Below are the code and all the weights of a small trained network. Each question names an input and a target symbol and asks about switching units off, where a switched-off unit gives its printed mean instead of its output.

import numpy as np


def w(rows, s, z=0):
    codes = np.array(rows[::2]) - 128.0
    scale = np.full(codes.shape[1], s)
    scale[-1] = z or s
    return codes * scale


def f(y):
    return y / 2 * (1 + np.tanh(0.7978845608 * (y + 0.044715 * y**3)))


def softmax(a):
    e = np.exp(a - a.max(-1, keepdims=True))
    return e / e.sum(-1, keepdims=True)


def log_softmax(a):
    a = a - a.max(-1, keepdims=True)
    return a - np.log(np.exp(a).sum(-1, keepdims=True))


def net(x, mask):
    ids = ['αβγδεζηθλμπτφψω'.index(c) for c in x.split()]
    T = len(ids)
    res = E[ids] + P[:T]
    u = 0
    for l in range(3):
        r = res
        for j in range(2):
            rows = slice(4 * j, 4 * j + 4)
            q, k, v = (r @ M[l][rows].T for M in (Q, K, V))
            z = softmax(np.where(np.tri(T) > 0, q @ k.T / 4**0.5, -1e9)) @ v
            o = O[l][rows]
            res = res + np.where(mask[u + j], z, o[:, -1]) @ o[:, :-1]
        u += 2
        y = f(res @ A[l][:, :-1].T + A[l][:, -1])
        res = res + np.where(mask[u : u + 8], y, B[l][:, -1]) @ B[l][:, :-1]
        u += 8
    return log_softmax(res[-1] @ U[:, :-1].T + U[:, -1])


Q, K, V, O, A, B = {}, {}, {}, {}, {}, {}
E = w([
[178,192,122,142,115],'α',
[157,135,122,149,243],'β',
[187,158,98,159,207],'γ',
[113,115,184,122,141],'δ',
[117,147,173,139,170],'ε',
[125,185,159,167,192],'ζ',
[155,200,137,162,151],'η',
[138,184,157,164,159],'θ',
[117,43,169,98,253],'λ',
[123,61,171,51,116],'μ',
[170,55,119,70,179],'π',
[210,126,71,110,142],'τ',
[200,72,86,57,134],'φ',
[159,123,145,119,107],'ψ',
[140,163,166,153,130],'ω',
],0.02)
P = w([
[152,101,175,165,109],'0',
[146,150,193,74,202],'1',
[81,136,38,162,97],'2',
[84,137,66,96,179],'3',
[161,127,200,21,252],'4',
[199,63,152,252,73],'5',
[124,80,61,147,183],'6',
],0.016)
Q[0] = w([
[217,133,185,105,161],'L0H1',
[121,84,5,136,198],'L0H1',
[194,108,156,120,183],'L0H1',
[169,115,110,111,198],'L0H1',
[114,145,163,161,101],'L0H2',
[120,99,111,122,182],'L0H2',
[201,101,168,108,187],'L0H2',
[130,91,116,156,86],'L0H2',
],0.022)
K[0] = w([
[248,66,240,215,84],'L0H1',
[180,91,25,111,220],'L0H1',
[187,81,158,171,137],'L0H1',
[167,69,106,172,155],'L0H1',
[141,155,123,109,103],'L0H2',
[149,99,105,161,156],'L0H2',
[222,96,177,155,129],'L0H2',
[131,142,143,88,174],'L0H2',
],0.018)
V[0] = w([
[57,71,187,177,202],'L0H1',
[102,11,130,74,120],'L0H1',
[175,154,95,111,209],'L0H1',
[241,102,124,95,135],'L0H1',
[135,114,129,156,110],'L0H2',
[122,157,117,146,156],'L0H2',
[125,134,171,157,61],'L0H2',
[102,144,177,90,96],'L0H2',
],0.012)
O[0] = w([
[32,111,153,254,199,140],'L0H1',
[39,113,67,121,103,171],'L0H1',
[218,111,84,145,172,163],'L0H1',
[143,102,58,62,130,246],'L0H1',
[143,164,101,171,125,144],'L0H2',
[132,104,154,147,161,108],'L0H2',
[148,166,151,112,88,139],'L0H2',
[92,164,141,119,92,112],'L0H2',
],0.011)
A[0] = w([
[127,202,51,155,131,171],'L0N1',
[143,255,146,174,121,125],'L0N2',
[170,136,162,108,107,154],'L0N3',
[77,198,142,87,186,84],'L0N4',
[117,67,157,197,74,100],'L0N5',
[74,133,77,156,81,14],'L0N6',
[94,169,95,196,151,2],'L0N7',
[129,62,140,86,141,235],'L0N8',
],0.0084,0.0062)
B[0] = w([
[105,121,203,116,111,192],'L0N1',
[136,96,175,127,151,160],'L0N2',
[103,93,131,211,123,175],'L0N3',
[147,15,139,83,52,150],'L0N4',
[153,160,184,2,83,151],'L0N5',
[198,67,183,109,157,150],'L0N6',
[116,55,118,98,136,139],'L0N7',
[147,225,147,210,135,248],'L0N8',
],0.0078,0.011)
Q[1] = w([
[110,161,93,84,132],'L1H1',
[154,94,216,125,120],'L1H1',
[142,146,152,131,98],'L1H1',
[107,71,154,108,134],'L1H1',
[124,86,129,206,113],'L1H2',
[98,236,128,138,194],'L1H2',
[97,196,186,12,255],'L1H2',
[142,201,82,123,144],'L1H2',
],0.009)
K[1] = w([
[61,160,97,77,145],'L1H1',
[83,89,173,212,52],'L1H1',
[179,198,151,131,61],'L1H1',
[122,149,187,173,99],'L1H1',
[80,110,135,253,96],'L1H2',
[189,173,140,135,219],'L1H2',
[28,231,177,31,243],'L1H2',
[160,140,57,90,182],'L1H2',
],0.0059)
V[1] = w([
[162,146,207,22,146],'L1H1',
[128,113,167,146,84],'L1H1',
[131,123,145,148,98],'L1H1',
[171,103,111,133,105],'L1H1',
[142,104,162,254,93],'L1H2',
[179,76,160,58,81],'L1H2',
[103,180,144,126,141],'L1H2',
[139,175,167,122,85],'L1H2',
],0.0079)
O[1] = w([
[102,125,81,143,153,158],'L1H1',
[129,255,100,170,187,77],'L1H1',
[90,187,100,141,140,99],'L1H1',
[86,104,168,84,126,204],'L1H1',
[110,174,79,110,129,81],'L1H2',
[117,158,148,113,150,252],'L1H2',
[140,83,101,88,164,52],'L1H2',
[112,126,95,82,178,83],'L1H2',
],0.006,0.004)
A[1] = w([
[44,148,96,116,249,84],'L1N1',
[109,74,70,111,67,2],'L1N2',
[121,145,118,63,82,148],'L1N3',
[59,236,114,165,167,202],'L1N4',
[195,255,89,130,143,189],'L1N5',
[71,101,113,122,104,221],'L1N6',
[164,43,202,138,83,144],'L1N7',
[151,204,169,163,189,171],'L1N8',
],0.0089,0.007)
B[1] = w([
[151,129,156,141,31,164],'L1N1',
[193,137,229,116,85,156],'L1N2',
[72,100,100,176,135,174],'L1N3',
[85,97,134,148,87,182],'L1N4',
[104,199,148,129,169,254],'L1N5',
[111,129,2,154,183,193],'L1N6',
[102,181,117,106,139,186],'L1N7',
[128,87,152,160,97,224],'L1N8',
],0.0092,0.01)
Q[2] = w([
[107,122,146,88,158],'L2H1',
[104,68,170,19,207],'L2H1',
[187,69,147,74,117],'L2H1',
[133,102,145,231,133],'L2H1',
[125,124,160,73,222],'L2H2',
[50,178,255,77,111],'L2H2',
[20,78,161,126,76],'L2H2',
[110,14,208,187,144],'L2H2',
],0.0094)
K[2] = w([
[148,128,89,195,54],'L2H1',
[146,185,135,166,13],'L2H1',
[121,180,121,229,99],'L2H1',
[122,122,161,125,175],'L2H1',
[80,189,74,179,81],'L2H2',
[10,254,240,121,138],'L2H2',
[5,103,138,88,159],'L2H2',
[84,114,132,240,110],'L2H2',
],0.0079)
V[2] = w([
[128,133,118,173,102],'L2H1',
[135,202,94,152,100],'L2H1',
[164,173,53,185,68],'L2H1',
[174,112,117,164,73],'L2H1',
[40,172,125,163,141],'L2H2',
[116,126,172,91,2],'L2H2',
[130,69,145,141,38],'L2H2',
[150,231,44,142,90],'L2H2',
],0.0072)
O[2] = w([
[104,166,108,129,190,171],'L2H1',
[140,107,127,131,134,199],'L2H1',
[172,129,120,106,122,166],'L2H1',
[180,96,123,108,100,104],'L2H1',
[10,175,154,137,139,158],'L2H2',
[103,31,195,87,95,3],'L2H2',
[130,100,108,138,131,88],'L2H2',
[101,158,185,2,149,182],'L2H2',
],0.0086,0.0049)
A[2] = w([
[127,188,99,126,131,60],'L2N1',
[75,90,157,176,94,158],'L2N2',
[125,127,125,192,153,24],'L2N3',
[140,164,186,131,113,2],'L2N4',
[162,122,100,165,115,31],'L2N5',
[182,134,127,167,9,217],'L2N6',
[172,167,187,118,145,105],'L2N7',
[151,120,133,150,115,153],'L2N8',
],0.014,0.0082)
B[2] = w([
[108,78,197,71,140,185],'L2N1',
[220,147,149,100,59,249],'L2N2',
[94,2,160,90,162,208],'L2N3',
[89,165,52,179,120,176],'L2N4',
[139,186,188,119,78,198],'L2N5',
[47,142,149,80,169,212],'L2N6',
[96,149,91,154,63,251],'L2N7',
[106,147,96,154,206,174],'L2N8',
],0.0091,0.012)
U = w([
[151,208,84,159,105,17],'α',
[126,103,141,136,238,2],'β',
[217,185,174,161,184,129],'γ',
[179,121,134,116,59,52],'δ',
[168,94,164,105,107,109],'ε',
[152,107,191,135,162,89],'ζ',
[96,149,109,200,162,84],'η',
[154,129,149,180,124,147],'θ',
[107,62,103,153,124,65],'λ',
[81,113,48,124,50,50],'μ',
[140,122,1,157,174,250],'π',
[219,156,128,75,103,91],'τ',
[147,60,136,55,165,15],'φ',
[87,152,154,84,185,228],'ψ',
[169,157,153,169,87,117],'ω',
],0.0091,0.0067)

Each question gives the input, a string of symbols that net reads in full, and the target symbol t.
The units are the heads (4 rows each of Q, K, V and O) and the neurons (one row each of A and B). Each row of codes is followed by its name. A weight is (code - 128) times the scale printed after its matrix; where a second scale follows, it is the last column's (O, A, B and U).
mask holds one flag per unit, layer by layer, with each layer's heads first. A switched-off unit (its flag False) gives its mean, the last column of its rows in O or B, instead of its output. The means were averaged over made-up inputs and are rounded, as every weight is.
A unit's drop is (log p(t) with every unit on - log p(t) with that unit switched off) / (log p(t) with every unit on - log p(t) with every unit switched off).
The circuit of an input: a set's keep is (log p(t) with only the set's units on - log p(t) with every unit switched off) / (log p(t) with every unit on - log p(t) with every unit switched off). Starting from the 12 units with the biggest drops (on a tie, the unit counted first), units are removed one at a time, each time the one whose removal leaves the highest keep (on an exact tie, the one counted first), for as long as the keep stays at least 0.8.
circuit, biggest first: the units of the circuit, biggest drop first
most important unit: the unit with the biggest drop
k most important neurons: the k neurons with the biggest drops, biggest first
heads that matter: for each layer, one digit per head in row order, 1 if its drop is at least 0.15 and else 0, layers parted by /
input η ψ ω ψ α λ θ, target λ: 2 most important neurons => (L2N3, L1N6)
input π ψ γ ψ, target γ: circuit, biggest first => (L0H1)
input τ ψ π ψ ψ π ω, target π: circuit, biggest first => (L1N6, L0H1)
input α α ψ μ, target μ: circuit, biggest first => (L0H1, L1N1)
input ζ μ ψ ψ ψ μ η, target η: heads that matter => 11 / 10 / 00
input τ ζ π π ψ ψ, target ψ: heads that matter => 00 / 00 / 00
input π ε ψ, target ψ: circuit, biggest first => (L0H1, L2N6)
input π ψ λ ψ, target λ: 2 most important neurons => (L2N3, L1N6)
input μ π δ, target δ: 3 most important neurons => (L2N2, L1N4, L1N5)
input π π δ, target δ: circuit, biggest first => (L0H1, L2N2, L2H2, L1N4)
input η τ α β γ η δ, target γ: circuit, biggest first => (L2N5, L0H1)
input ψ α π ψ μ ψ, target μ: circuit, biggest first => (L0H1, L0H2)
input η ψ π φ, target φ: circuit, biggest first => (L0H1, L1H1, L2H2)
input μ π μ μ ψ τ ζ, target τ: heads that matter => 10 / 00 / 00
input ψ μ η π, target π: circuit, biggest first => (L0H1)
input ζ π ψ ψ γ, target ζ: heads that matter => 10 / 00 / 01
input τ τ γ, target γ: heads that matter => 11 / 00 / 00
input λ π ψ δ, target π: 3 most important neurons => (L1N1, L1N5, L1N6)
input γ φ α, target α: circuit, biggest first => (L0H1, L2N7, L1N5)
input μ π ψ θ ψ, target μ: heads that matter => 10 / 00 / 00
input α ψ ψ ψ η, target α: most important unit => L2N7
input β ψ λ η, target λ: heads that matter => 10 / 00 / 00
input α ψ π μ μ ζ, target ζ: 2 most important neurons => (L2N3, L1N8)
input β π α ψ ψ, target β: heads that matter => 10 / 00 / 01
input ψ π η π π δ τ, target τ: circuit, biggest first => (L0H1, L2H2)
input ζ ψ π γ π, target ζ: 4 most important neurons => (L2N3, L1N8, L2N2, L2N6)
input α λ ω μ ψ θ ψ, target λ: 2 most important neurons => (L2N3, L1N1)
input μ η α π ψ α δ, target π: heads that matter => 10 / 10 / 00
input τ ψ ψ ψ μ, target τ: most important unit => L0N8
input ψ π ω, target ω: heads that matter => 10 / 10 / 01
